Below are the code and all the weights of a small trained network. Each question names an input and a class and asks about switching units off, where a switched-off unit gives its printed mean instead of its output.

import numpy as np


def w(rows, s, z=0):
    codes = np.array(rows[::2]) - 128.0
    scale = np.full(codes.shape[1], s)
    scale[-1] = z or s
    return codes * scale


def f(y):
    return y / 2 * (1 + np.tanh(0.7978845608 * (y + 0.044715 * y**3)))


def log_softmax(a):
    a = a - a.max(-1, keepdims=True)
    return a - np.log(np.exp(a).sum(-1, keepdims=True))


def net(x, mask):
    res = np.array(x, float).reshape(1, 8) / 4 @ E
    y = f(res @ A[0][:, :-1].T + A[0][:, -1])
    res = res + np.where(mask, y, B[0][:, -1]) @ B[0][:, :-1]
    return log_softmax(res[-1] @ U[:, :-1].T + U[:, -1])


A, B = {}, {}
E = w([
[251,93,174,127,151,136,15,23],'x0',
[107,40,199,184,114,60,214,112],'x1',
[148,126,116,118,44,51,114,87],'x2',
[124,189,172,142,132,195,89,102],'x3',
[157,220,107,102,225,152,114,213],'x4',
[159,170,176,65,73,177,135,164],'x5',
[123,80,148,1,222,190,175,43],'x6',
[142,115,196,174,75,215,165,117],'x7',
],0.0071)
A[0] = w([
[155,173,177,133,243,184,145,167,225],'N1',
[61,104,117,55,139,198,188,207,193],'N2',
[98,77,173,139,134,91,66,78,251],'N3',
[126,176,95,62,183,93,152,42,202],'N4',
[164,116,52,60,121,84,96,2,121],'N5',
[220,126,155,92,24,35,37,210,214],'N6',
[166,83,190,157,141,134,134,147,252],'N7',
[141,139,78,169,151,137,98,197,124],'N8',
],0.0078,0.0045)
B[0] = w([
[60,37,119,186,201,163,132,60,254],'N1',
[161,118,183,198,144,218,175,145,246],'N2',
[168,74,112,130,69,133,151,2,225],'N3',
[162,62,109,80,188,146,193,138,213],'N4',
[204,73,197,53,231,37,128,111,222],'N5',
[74,102,207,111,149,112,163,165,252],'N6',
[55,53,185,171,103,167,252,107,201],'N7',
[134,121,98,184,162,81,72,181,176],'N8',
],0.0091,0.0079)
U = w([
[52,139,3,210,155,89,28,220,142],'0',
[248,97,125,21,176,79,95,42,97],'1',
[100,83,208,218,136,229,238,74,253],'2',
[182,148,106,170,57,117,79,9,35],'3',
[183,157,2,159,178,231,103,119,38],'4',
[88,236,135,64,62,151,135,195,21],'5',
],0.0068,0.0033)

Each question gives the input, the list of numbers given to net, and the class t.
The units are the neurons (one row each of A and B). Each row of codes is followed by its name. A weight is (code - 128) times the scale printed after its matrix; where a second scale follows, it is the last column's (A, B and U).
mask holds one flag per neuron, in row order. A switched-off neuron (its flag False) gives its mean, the last column of its row in B, instead of its output. The means were averaged over made-up inputs and are rounded, as every weight is.
A unit's drop is (log p(t) with every unit on - log p(t) with that unit switched off) / (log p(t) with every unit on - log p(t) with every unit switched off).
The circuit of an input: a set's keep is (log p(t) with only the set's units on - log p(t) with every unit switched off) / (log p(t) with every unit on - log p(t) with every unit switched off). Starting from all 8 units, units are removed one at a time, each time the one whose removal leaves the highest keep (on an exact tie, the one counted first), for as long as the keep stays at least 0.8.
units of the circuit, in order: the units of the circuit, biggest drop first
most important unit: the unit with the biggest drop
k most important neurons: the k neurons with the biggest drops, biggest first
drop of u: that unit's drop, to one decimal
input [0,-5,-1,7,7,8,-6,-1], class 0: most important unit : N8
input [-8,-7,6,-3,-6,-1,-4,7], class 0: units of the circuit, in order : [N7; N3]
input [4,0,1,-7,6,6,-6,-2], class 0: 3 most important neurons : [N8; N2; N3]
input [5,-8,-2,6,0,-8,5,8], class 1: 3 most important neurons : [N2; N5; N6]
input [0,-7,0,0,-5,5,-6,-3], class 0: units of the circuit, in order : [N2; N3]
input [-1,5,5,1,-5,6,4,-2], class 1: units of the circuit, in order : [N1; N2]
input [4,-3,-5,7,-5,-8,7,3], class 1: units of the circuit, in order : [N5; N2]
input [-1,-6,-6,-1,3,-3,-1,-6], class 0: 2 most important neurons : [N8; N3]
input [-1,-2,4,5,-6,-7,-6,1], class 3: 2 most important neurons : [N2; N1]
input [-6,-8,6,-7,6,6,7,-3], class 2: drop of N2 : 3.2
input [-7,-1,-7,-7,2,-4,-8,1], class 0: drop of N8 : 0.2
input [0,-6,-7,1,-5,-5,3,-6], class 1: drop of N7 : 0.1
